[[ 15.487   2.396  23.084 -13.792   6.256]
 [  1.071 -14.170  -6.670  -5.402 -10.497]
 [-15.476 -16.198  -8.264  -2.050 -11.506]] >> 6.256, -15.476

[-0.085  0.171 -0.109  0.194 -0.012  0.186 -0.114] >> -0.114, -0.085

[ 0.149  0.115 -0.146 -0.091] >> -0.091, 0.149

[[-0.10 -0.04 -0.09 -0.11  0.07 -0.16  0.01]
 [ 0.02 -0.06  0.16 -0.07  0.06 -0.05  0.03]] >> 0.01, 0.02

[ 0.090 -0.097 -0.058  0.120 -0.135] >> -0.135, 0.090

[ 6.518 17.815 -9.876 -1.748  8.308 -0.838] >> -0.838, 6.518

[ 0.09  0.12  0.09 -0.10 -0.12  0.15] >> 0.15, 0.09

[-134.2  -63.1  109.9  -85.1] >> -85.1, -134.2
---
[[  0 -20  14   4 -14 -23 -20  -1]
 [  0  -8  12 -11 -13 -12 -10   0]
 [  0   3   8 -28   6   1   2  -1]
 [  0  16   4 -43  13  15  13  -2]
 [  0  -6   6 -15 -14 -11 -10  -1]
 [  0  16   4 -44  18  14  14  -1]] -> 0

[[-14   3   4   1 -13  14   0  -8   4 -10   2  13   8  -8   3  -8]
 [  2  -4   7  -4 -10 -16  -4  12  -6   3 -30 -35 -17  13  22   4]
 [-13 -13  19   4 -13  24  -4 -21  -4 -30 -33   7  -3  -9  26 -21]
 [ 30 -16  -7  -5  36 -25  -4   5 -15   8 -12 -23 -23  11  -7   7]
 [-12  -9 -13 -13   0  -3 -13 -12 -10 -13  11   5  -6 -16 -13 -14]
 [  2 -10 -11  -9  12 -10  -9  -6 -10  -5   6  -2 -10  -7 -13  -7]
 [  1  16   7  10 -10   6  12  12  14  14   5   4  14  10   5  13]
 [-13  13 -28 -22 -19 -42 -12  27  -4  25  24 -35 -10   5 -18  13]
 [-16  -2   5  -1 -15  13  -4 -10   0 -15  -7   7   3  -9   9 -12]
 [-39  -1 -13 -20 -36  -4 -19  -8  -7 -17   5  -7  -5 -19   0 -20]
 [-13  -1 -17  -9   2   3  -7 -12  -2  -6  32  22   7 -19 -26 -10]] -> 2

[[ 28  21  -6  29  14  -9  -3   2 -22 -20]
 [ -6 -14  -4   2  -5 -11   4  -4  -4   9]
 [ 13 -12 -23  -1  -4  -7 -16  25   2  10]
 [  0   0   0   0   0   0   0   0   0   0]
 [ 28  23 -21 -18  -6 -10 -17  17  38   9]
 [ 16   1 -20 -10  -5  -6 -15  21  18  11]
 [ -1  -8  -4   9  -4 -25  10 -14  -7   9]
 [ -1 -11 -11  -5  -9 -21   2  -3   9  16]] -> -6

[[ -4   8  43   2  34 -23  16  14   2  38 -20]
 [ -6   0  -1  17  24  -5  42  18  17  16 -44]
 [ -2   6  39  -2 -20   4 -29   1 -29  31   1]
 [-21 -16  10  36  15 -19   5  20 -18  47 -14]
 [ 12  -5   1   8  20  10  53   7  21 -12 -37]] -> -6

[[ -1  -1   2   0   2  -1   0   0   0  -2  -1]
 [  2  21  -9  -3 -37  12  -3   0  16  -4  10]
 [  0  -1   2   0   3  -1   1  -2   1  -1   0]
 [  0  -2   2   0   2   1   1  -1   1  -2   0]
 [ -7  10 -16  16   2 -16   8 -11  24   4  13]
 [  1  22 -11  -2 -36  10  -4   0  16  -5   9]
 [-35  28   0 -10  -7 -37  22   5 -12   1  20]
 [ 28 -11  -4  25 -25  18   2 -25  19  27 -13]
 [ 28 -11  -5  26 -25  18   1 -23  20  27 -13]
 [  9  29  26   1 -19 -16 -14 -11 -33   6   5]
 [  7  29  25   1 -20 -16 -15 -11 -34   6   4]
 [-12 -24  -9   8   7 -11 -22  35   3   1 -33]] -> 2
---
[[ 0.077  0.128 -0.008 -0.129  0.161]
 [ 0.028  0.089  0.035 -0.041 -0.059]] → 0.128

[-0.110  0.136  0.052 -0.063 -0.016] → 0.136

[   8.1   71.8  175.3 -167.3   19.0  -11.8   27.4] → 71.8

[[ 1.339  1.314 -0.655 -1.246  1.177  1.087  1.598]
 [ 0.309  0.572 -1.275 -1.035  0.717  0.982 -0.282]] → 1.314

[[-0.19  0.32  1.02 -0.23  0.39]
 [-1.67  1.72 -0.67 -1.74  1.53]] → 0.32

[[ 0.123  0.960 -2.146  1.898  0.791 -0.970]
 [-0.124 -0.568  2.186 -1.741 -0.588  1.626]] → 0.960
---
40,-42,37,32,31 -> 40
-23,-21,-8,51,17,-32 -> -23
21,-2,-51,20,43,-19,29 -> 21
46,18,19,22,-20,-14,0 -> 46
-19,-40,-18,-40 -> -19
-6,22,-52,48,-11,25,-28 -> -6
-27,40,1,-5,0,-24,-6 -> -27
19,22,-23,-41,39,-47,-42 -> 19
---
array([ 0.10,  0.79,  1.06,  0.95, -0.97]) out 1.06, -0.97

array([[ 0.078, -0.180,  0.118,  0.143, -0.099, -0.164,  0.192],
       [ 0.073, -0.198,  0.140,  0.098, -0.117, -0.142,  0.153]]) out 0.192, -0.198

array([-0.020,  0.129, -0.106, -0.079, -0.011]) out 0.129, -0.106

array([ 1.3,  0.5, -1.2,  0.0, -1.1, -0.1]) out 1.3, -1.2

array([[  40.766,  163.285,   -3.178,  -13.382,  -36.889,   59.732],
       [ 127.645,   29.832,  -80.045,  -97.550,   11.684, -138.891],
       [ 156.542,  129.092,   68.763,  -67.575,    6.303,   18.050]]) out 163.285, -138.891

array([[  3.92,   6.45, -16.39,  12.59],
       [ -8.31,  12.71,  -6.75,   7.77],
       [-11.99,   9.87,  -2.18,   2.65]]) out 12.71, -16.39

array([[ 1.47, -1.35,  0.25, -1.15],
       [ 1.04,  1.66, -0.52,  1.49],
       [ 1.35,  1.65, -0.97,  1.46]]) out 1.66, -1.35

array([ 115.9,  -54.0, -102.8,  110.4,  113.4]) out 115.9, -102.8
---
[-0.4  1.3  1.4  1.2 -1.5] ans = 1.4
[ 0.091 -0.081  0.081 -0.100] ans = -0.081
[  71.08   11.43 -108.28  142.81] ans = 11.43
[-1.75  0.61  1.28 -0.34] ans = 0.61
[-0.1  0.5  1.3  0.8  0.3 -1.5] ans = 0.8
[-15.9  11.9  12.1  14.1] ans = 11.9
[ 146.20 -121.62   13.99 -153.76  -89.07  -96.32] ans = -153.76
---
array([-42,  17,  13,  48, -20]) --> 48

array([[-28, -37,  33,  -3,  -5,  11,  22],
       [-11, -17,  16, -34,  18,  -6,  32],
       [-18,  25,  22,  10, -23,   6,  -5]]) --> -3

array([[ -4,  30,  15,  42, -20,  18, -15],
       [ 13,  -2,   5,  -8,  10,   0,   0],
       [ 22, -31,   5, -34, -30,   7,  18]]) --> 42

array([[-22,  -4,  23, -30],
       [-11,  23, -25,  19],
       [ 20, -37,   2,  -5]]) --> -30

array([ 22, -24,  25, -52]) --> -52

array([[ 43, -29, -22, -22, -17, -20],
       [-26,   4, -19, -22, -21, -22],
       [ 34,   1, -27, -25, -25, -24]]) --> -22
---
[-50  -7   6  47  17] => 6

[[ 10 -51 -16 -37 -21  17   4]
 [ 22  45  -4  18  21  -5 -20]
 [ 10  -4  -8  -3   8  32  -8]] => -3

[42  8 33 36 24] => 33

[[  6   3  19   0   0]
 [-18 -50  24   2   3]
 [  5  31  -2   1  -1]] => 2

[[ 22  17 -12 -18  29]
 [-11  14 -26 -21  30]
 [ 41  32  25   8   0]] => 14

[[-12  33  -2  22  -6  30 -18]
 [-14  -1  23 -37  -9   9  22]
 [-14  23  10  -7  -6  21 -31]] => -2
---
-0.415	1.654	1.897	0.607	-1.904	-2.074
1.594	0.754	-1.862	-1.912	-0.660	1.895
-> -2.074, 1.594

-177.49	-186.90	-10.53	-85.98	38.80	135.36	-4.10 -> -4.10, -177.49

-18.580	81.832	63.681	108.546	-146.072	98.751	29.393
23.926	106.530	108.470	197.068	-155.590	140.068	39.905
-> 29.393, 23.926

-1.021	-119.137	-9.796	189.683	157.120	78.738 -> 78.738, -1.021

7.0	-7.5	14.8	-10.5	15.9 -> 15.9, 7.0

6.581	0.098	-6.801	10.619	2.192	-3.532	-7.463
1.275	3.450	-17.078	14.595	-0.945	-3.532	-3.983
3.928	-3.255	0.906	10.619	-13.492	3.333	-3.983
-> -7.463, 3.928
